Below are the code and all the weights of a small trained network. Each question names an input and a class and asks about switching units off, where a switched-off unit gives its printed mean instead of its output.

import numpy as np


def w(rows, s, z=0):
    codes = np.array(rows[::2]) - 128.0
    scale = np.full(codes.shape[1], s)
    scale[-1] = z or s
    return codes * scale


def f(y):
    return y / 2 * (1 + np.tanh(0.7978845608 * (y + 0.044715 * y**3)))


def log_softmax(a):
    a = a - a.max(-1, keepdims=True)
    return a - np.log(np.exp(a).sum(-1, keepdims=True))


def net(x, mask):
    res = np.array(x, float).reshape(1, 8) / 4 @ E
    y = f(res @ A[0][:, :-1].T + A[0][:, -1])
    res = res + np.where(mask, y, B[0][:, -1]) @ B[0][:, :-1]
    return log_softmax(res[-1] @ U[:, :-1].T + U[:, -1])


A, B = {}, {}
E = w([
[134,93,161,202,54,178,179,120,135],'x0',
[56,173,63,131,65,149,14,132,84],'x1',
[139,122,117,90,89,121,112,138,120],'x2',
[224,181,133,162,191,155,129,184,221],'x3',
[115,54,255,117,175,83,22,68,194],'x4',
[178,169,207,192,183,121,105,192,63],'x5',
[121,230,75,135,152,226,113,58,187],'x6',
[217,131,167,85,125,108,167,146,105],'x7',
],0.0086)
A[0] = w([
[99,170,73,181,81,212,222,114,192,221],'neuron 0',
[174,121,131,105,106,41,106,168,83,2],'neuron 1',
[150,203,209,68,242,79,91,66,254,69],'neuron 2',
[102,116,64,91,46,36,129,147,43,134],'neuron 3',
[131,201,92,206,231,124,188,150,48,221],'neuron 4',
[52,122,101,130,89,173,117,73,184,164],'neuron 5',
[151,188,134,164,199,64,64,235,161,39],'neuron 6',
[183,80,84,239,78,114,199,138,166,219],'neuron 7',
[128,113,211,143,191,80,35,143,102,62],'neuron 8',
[188,127,95,105,252,122,51,139,231,227],'neuron 9',
[140,155,199,48,94,71,146,90,89,162],'neuron 10',
],0.007,0.0047)
B[0] = w([
[166,121,78,91,208,197,127,94,40,254],'neuron 0',
[68,121,107,69,162,168,115,36,118,152],'neuron 1',
[120,64,181,218,160,208,80,141,172,235],'neuron 2',
[85,107,148,73,204,246,117,59,119,210],'neuron 3',
[108,97,192,116,235,167,152,71,152,236],'neuron 4',
[108,91,75,133,147,182,55,48,126,206],'neuron 5',
[103,31,116,134,161,128,111,54,51,184],'neuron 6',
[103,137,215,161,146,254,179,115,112,225],'neuron 7',
[115,176,50,139,173,188,147,109,95,199],'neuron 8',
[78,96,233,240,244,159,151,146,161,245],'neuron 9',
[82,97,162,87,219,217,73,144,113,182],'neuron 10',
],0.0079,0.0097)
U = w([
[82,49,160,108,108,138,117,117,124,171],'0',
[159,173,116,106,9,61,158,207,124,1],'1',
[175,110,136,104,116,163,198,158,146,236],'2',
[94,152,7,68,87,164,110,99,95,110],'3',
],0.012,0.007)

Each question gives the input, the list of numbers given to net, and the class t.
The units are the neurons (one row each of A and B). Each row of codes is followed by its name. A weight is (code - 128) times the scale printed after its matrix; where a second scale follows, it is the last column's (A, B and U).
mask holds one flag per neuron, in row order. A switched-off neuron (its flag False) gives its mean, the last column of its row in B, instead of its output. The means were averaged over made-up inputs and are rounded, as every weight is.
A unit's drop is (log p(t) with every unit on - log p(t) with that unit switched off) / (log p(t) with every unit on - log p(t) with every unit switched off).
The circuit of an input: a set's keep is (log p(t) with only the set's units on - log p(t) with every unit switched off) / (log p(t) with every unit on - log p(t) with every unit switched off). Starting from all 11 units, units are removed one at a time, each time the one whose removal leaves the highest keep (on an exact tie, the one counted first), for as long as the keep stays at least 0.8.
circuit, biggest first: the units of the circuit, biggest drop first
k most important neurons: the k neurons with the biggest drops, biggest first
drop of u: that unit's drop, to one decimal
input [-7,8,2,4,-2,7,-8,1], class 3: circuit, biggest first => neuron 8
input [5,2,0,-6,-4,-7,-5,7], class 3: 3 most important neurons => neuron 9; neuron 2; neuron 4
input [-4,-8,-1,8,6,-8,-2,6], class 0: 2 most important neurons => neuron 2; neuron 9
input [-6,-1,-4,3,-7,8,8,-8], class 0: 3 most important neurons => neuron 6; neuron 4; neuron 9
input [2,1,2,-3,0,5,6,-1], class 3: 3 most important neurons => neuron 9; neuron 2; neuron 7
input [-7,-8,4,0,-8,8,-6,-7], class 0: 3 most important neurons => neuron 6; neuron 4; neuron 1
input [-8,-6,-4,8,0,7,-2,3], class 0: drop of neuron 6 => 0.2
input [-1,4,3,-5,-2,5,-8,0], class 3: drop of neuron 2 => 0.2
input [8,6,0,-1,-2,-4,-4,-1], class 3: drop of neuron 9 => 0.2
input [2,-2,-4,1,-4,-7,-4,-4], class 3: drop of neuron 9 => 0.4
